Here is a tiny trained network, its code and every weight. The questions are about switching its units off for an input and a class, where a switched-off unit gives its printed mean instead of its output.

import numpy as np


def w(rows, s, z=0):
    codes = np.array(rows[::2]) - 128.0
    scale = np.full(codes.shape[1], s)
    scale[-1] = z or s
    return codes * scale


def norm(h):
    return h / np.sqrt((h * h).mean(-1, keepdims=True) + 1e-5)


def f(y):
    return y / 2 * (1 + np.tanh(0.7978845608 * (y + 0.044715 * y**3)))


def log_softmax(a):
    a = a - a.max(-1, keepdims=True)
    return a - np.log(np.exp(a).sum(-1, keepdims=True))


def net(x, mask):
    res = np.array(x, float).reshape(1, 3) / 4 @ E
    u = 0
    for l in range(3):
        y = f(norm(res) @ A[l][:, :-1].T + A[l][:, -1])
        res = res + np.where(mask[u : u + 12], y, B[l][:, -1]) @ B[l][:, :-1]
        u += 12
    return log_softmax(norm(res)[-1] @ U[:, :-1].T + U[:, -1])


A, B = {}, {}
E = w([
[133,2,111,70,202,44],'x0',
[244,67,121,231,153,178],'x1',
[160,110,53,162,50,31],'x2',
],0.0067)
A[0] = w([
[115,10,91,76,97,153,12],'0.n0',
[196,106,81,55,140,102,101],'0.n1',
[72,60,81,133,130,131,57],'0.n2',
[93,187,217,146,84,93,36],'0.n3',
[95,118,191,133,180,168,60],'0.n4',
[105,145,188,2,144,76,148],'0.n5',
[194,82,44,211,87,96,159],'0.n6',
[100,203,129,181,90,169,92],'0.n7',
[184,106,177,221,117,157,9],'0.n8',
[58,150,105,111,54,11,32],'0.n9',
[58,80,154,80,8,174,13],'0.n10',
[88,129,145,147,155,150,42],'0.n11',
],0.0073,0.0014)
B[0] = w([
[185,171,177,195,74,91,171],'0.n0',
[121,161,225,171,37,182,172],'0.n1',
[117,193,221,190,52,165,146],'0.n2',
[179,104,164,227,134,43,164],'0.n3',
[240,115,26,42,155,207,168],'0.n4',
[140,138,92,249,203,129,239],'0.n5',
[95,62,55,71,156,198,254],'0.n6',
[138,83,219,129,63,170,200],'0.n7',
[3,70,107,174,128,133,190],'0.n8',
[115,64,58,124,158,186,255],'0.n9',
[85,89,112,212,218,113,152],'0.n10',
[201,141,91,116,80,123,127],'0.n11',
],0.0049,0.0045)
A[1] = w([
[143,100,91,187,92,66,151],'1.n0',
[94,92,160,145,112,130,7],'1.n1',
[128,65,88,71,225,135,152],'1.n2',
[32,237,98,85,147,76,106],'1.n3',
[31,208,127,92,131,78,69],'1.n4',
[111,83,146,177,74,174,147],'1.n5',
[176,178,172,159,171,74,132],'1.n6',
[109,231,95,134,53,153,70],'1.n7',
[40,148,86,2,101,154,181],'1.n8',
[100,86,211,12,176,164,18],'1.n9',
[154,80,176,102,186,6,122],'1.n10',
[119,119,170,25,105,204,197],'1.n11',
],0.0073,0.0018)
B[1] = w([
[117,219,146,73,168,177,204],'1.n0',
[127,150,106,169,150,124,125],'1.n1',
[141,163,171,209,77,137,253],'1.n2',
[79,1,78,110,171,151,176],'1.n3',
[78,48,101,155,164,142,160],'1.n4',
[100,119,153,177,163,60,206],'1.n5',
[118,114,129,182,108,79,124],'1.n6',
[115,59,187,90,78,167,168],'1.n7',
[188,166,96,187,160,99,160],'1.n8',
[174,191,155,80,171,135,160],'1.n9',
[47,154,225,36,66,203,189],'1.n10',
[163,204,87,198,127,75,162],'1.n11',
],0.0074,0.0047)
A[2] = w([
[160,90,176,38,139,118,36],'2.n0',
[105,88,90,152,27,113,251],'2.n1',
[141,127,42,65,64,81,30],'2.n2',
[185,90,144,203,115,122,172],'2.n3',
[92,93,190,72,123,140,171],'2.n4',
[190,128,143,150,120,8,188],'2.n5',
[116,110,170,164,169,81,229],'2.n6',
[162,136,135,139,97,228,201],'2.n7',
[114,195,112,188,138,176,222],'2.n8',
[155,114,103,91,121,188,174],'2.n9',
[101,108,247,105,70,124,204],'2.n10',
[100,125,132,82,185,59,134],'2.n11',
],0.011,0.0018)
B[2] = w([
[95,202,193,164,53,145,143],'2.n0',
[192,169,205,109,162,127,242],'2.n1',
[247,200,173,111,254,147,159],'2.n2',
[31,163,88,102,96,149,224],'2.n3',
[134,107,148,191,70,109,197],'2.n4',
[70,214,80,186,87,126,120],'2.n5',
[171,123,23,108,93,100,175],'2.n6',
[116,55,125,120,179,64,238],'2.n7',
[169,146,152,81,84,95,238],'2.n8',
[75,167,107,94,197,47,150],'2.n9',
[134,137,174,125,50,118,253],'2.n10',
[115,69,147,174,96,143,142],'2.n11',
],0.0078,0.0063)
U = w([
[102,104,252,134,29,110,158],'0',
[56,27,51,148,182,125,185],'1',
[221,194,150,86,235,104,192],'2',
[116,219,40,128,45,91,148],'3',
[129,157,103,106,112,178,18],'4',
[147,141,98,99,102,184,1],'5',
],0.018,0.0069)

Each question gives the input, the list of numbers given to net, and the class t.
The units are the neurons (one row each of A and B). Each row of codes is followed by its name. A weight is (code - 128) times the scale printed after its matrix; where a second scale follows, it is the last column's (A, B and U).
mask holds one flag per neuron, layer by layer. A switched-off neuron (its flag False) gives its mean, the last column of its row in B, instead of its output. The means were averaged over made-up inputs and are rounded, as every weight is.
A unit's drop is (log p(t) with every unit on - log p(t) with that unit switched off) / (log p(t) with every unit on - log p(t) with every unit switched off).
The circuit of an input: a set's keep is (log p(t) with only the set's units on - log p(t) with every unit switched off) / (log p(t) with every unit on - log p(t) with every unit switched off). Starting from the 12 units with the biggest drops (on a tie, the unit counted first), units are removed one at a time, each time the one whose removal leaves the highest keep (on an exact tie, the one counted first), for as long as the keep stays at least 0.8.
circuit, biggest first: the units of the circuit, biggest drop first
most important unit: the unit with the biggest drop
k most important neurons: the k neurons with the biggest drops, biggest first
top k neurons in layer l: the k neurons of layer l with the biggest drops, biggest first
drop when u is switched off: that unit's drop, to one decimal
input [-6,7,-7], class 1: top 3 neurons in layer 0	[0.n8; 0.n4; 0.n1]
input [7,-5,7], class 0: circuit, biggest first	[1.n10]
input [8,4,-8], class 0: circuit, biggest first	[1.n10; 2.n0]
input [-3,2,3], class 3: 2 most important neurons	[1.n5; 1.n10]
input [7,7,-6], class 0: 4 most important neurons	[0.n5; 0.n9; 1.n10; 0.n6]
input [7,7,-7], class 0: circuit, biggest first	[0.n5; 1.n10; 2.n0]
input [8,-7,-6], class 0: 2 most important neurons	[1.n10; 0.n6]
input [-1,4,-5], class 2: 2 most important neurons	[0.n5; 2.n8]
input [-6,7,-5], class 1: 4 most important neurons	[2.n7; 1.n2; 2.n10; 1.n10]
input [5,-5,8], class 2: 2 most important neurons	[0.n9; 2.n2]
input [6,-1,-5], class 0: 2 most important neurons	[1.n10; 0.n6]
input [-7,-4,-8], class 2: top 2 neurons in layer 0	[0.n4; 0.n1]
input [-2,-1,3], class 3: top 3 neurons in layer 1	[1.n10; 1.n5; 1.n8]
input [1,5,3], class 1: circuit, biggest first	[0.n6]
input [0,4,6], class 2: 2 most important neurons	[2.n1; 0.n6]
input [1,-3,-4], class 2: 2 most important neurons	[0.n4; 1.n5]
input [-5,-8,-7], class 1: top 2 neurons in layer 1	[1.n3; 1.n4]
input [5,3,1], class 0: drop when 1.n10 is switched off	0.2
input [-2,-6,8], class 2: drop when 2.n2 is switched off	0.6
input [1,-2,-2], class 3: drop when 1.n2 is switched off	0.0
input [0,-1,-1], class 3: most important unit	0.n5
